Here is a tiny trained network, its code and every weight. The questions are about switching its units off for an input and a class, where a switched-off unit gives its printed mean instead of its output.

import numpy as np


def w(rows, s, z=0):
    codes = np.array(rows[::2]) - 128.0
    scale = np.full(codes.shape[1], s)
    scale[-1] = z or s
    return codes * scale


def norm(h):
    return h / np.sqrt((h * h).mean(-1, keepdims=True) + 1e-5)


def f(y):
    return y / 2 * (1 + np.tanh(0.7978845608 * (y + 0.044715 * y**3)))


def log_softmax(a):
    a = a - a.max(-1, keepdims=True)
    return a - np.log(np.exp(a).sum(-1, keepdims=True))


def net(x, mask):
    res = np.array(x, float).reshape(1, 3) / 4 @ E
    u = 0
    for l in range(2):
        y = f(norm(res) @ A[l][:, :-1].T + A[l][:, -1])
        res = res + np.where(mask[u : u + 9], y, B[l][:, -1]) @ B[l][:, :-1]
        u += 9
    return log_softmax(norm(res)[-1] @ U[:, :-1].T + U[:, -1])


A, B = {}, {}
E = w([
[94,154,211,119],'x0',
[233,116,15,254],'x1',
[50,142,88,152],'x2',
],0.0093)
A[0] = w([
[109,142,183,142,54],'L0N0',
[7,109,116,139,84],'L0N1',
[140,122,115,116,73],'L0N2',
[11,142,111,140,132],'L0N3',
[127,142,94,139,106],'L0N4',
[121,106,151,139,77],'L0N5',
[125,132,54,166,71],'L0N6',
[149,109,100,94,40],'L0N7',
[168,103,82,71,4],'L0N8',
],0.016,0.0034)
B[0] = w([
[169,110,176,171,174],'L0N0',
[48,195,91,131,243],'L0N1',
[122,110,120,94,121],'L0N2',
[40,178,122,80,253],'L0N3',
[124,93,118,134,155],'L0N4',
[137,113,137,126,121],'L0N5',
[174,93,129,250,251],'L0N6',
[138,135,118,76,133],'L0N7',
[188,184,137,69,159],'L0N8',
],0.02,0.0054)
A[1] = w([
[130,147,124,124,134],'L1N0',
[101,163,169,107,189],'L1N1',
[105,108,127,113,64],'L1N2',
[108,98,236,166,211],'L1N3',
[54,185,105,118,66],'L1N4',
[6,191,91,118,1],'L1N5',
[135,44,31,183,106],'L1N6',
[183,141,48,38,160],'L1N7',
[139,172,123,133,42],'L1N8',
],0.018,0.0021)
B[1] = w([
[139,124,139,123,132],'L1N0',
[159,148,81,174,190],'L1N1',
[143,152,136,158,125],'L1N2',
[123,143,34,47,199],'L1N3',
[78,151,219,106,212],'L1N4',
[14,165,250,125,254],'L1N5',
[249,224,166,233,228],'L1N6',
[86,10,143,162,166],'L1N7',
[143,127,151,98,131],'L1N8',
],0.023,0.011)
U = w([
[34,210,189,101,194],'0',
[137,9,127,114,4],'1',
[216,182,122,203,243],'2',
[146,172,32,33,133],'3',
],0.016,0.0033)

Each question gives the input, the list of numbers given to net, and the class t.
The units are the neurons (one row each of A and B). Each row of codes is followed by its name. A weight is (code - 128) times the scale printed after its matrix; where a second scale follows, it is the last column's (A, B and U).
mask holds one flag per neuron, layer by layer. A switched-off neuron (its flag False) gives its mean, the last column of its row in B, instead of its output. The means were averaged over made-up inputs and are rounded, as every weight is.
A unit's drop is (log p(t) with every unit on - log p(t) with that unit switched off) / (log p(t) with every unit on - log p(t) with every unit switched off).
The circuit of an input: a set's keep is (log p(t) with only the set's units on - log p(t) with every unit switched off) / (log p(t) with every unit on - log p(t) with every unit switched off). Starting from the 12 units with the biggest drops (on a tie, the unit counted first), units are removed one at a time, each time the one whose removal leaves the highest keep (on an exact tie, the one counted first), for as long as the keep stays at least 0.8.
units of the circuit, in order: the units of the circuit, biggest drop first
unit that matters most: the unit with the biggest drop
top k neurons: the k neurons with the biggest drops, biggest first
k most important neurons of layer l: the k neurons of layer l with the biggest drops, biggest first
drop of u: that unit's drop, to one decimal
input [8,-3,-3], class 3: units of the circuit, in order -> (L1N3 L0N0 L1N5)
input [-6,-8,-6], class 1: units of the circuit, in order -> (L0N1 L0N3 L1N6 L1N5)
input [-2,-7,-6], class 3: top 2 neurons -> (L0N1 L0N3)
input [-1,-5,-4], class 3: unit that matters most -> L0N1
input [4,2,-6], class 3: 2 most important neurons of layer 1 -> (L1N5 L1N6)
input [-8,1,-4], class 2: top 3 neurons -> (L0N6 L0N3 L1N6)
input [5,5,-6], class 2: top 2 neurons -> (L0N3 L1N5)
input [-2,0,-7], class 1: drop of L1N0 -> 0.0
input [8,-3,-4], class 3: drop of L1N3 -> 0.5
input [8,-2,-8], class 3: drop of L1N3 -> 0.5
input [5,0,-2], class 3: drop of L1N3 -> 0.5
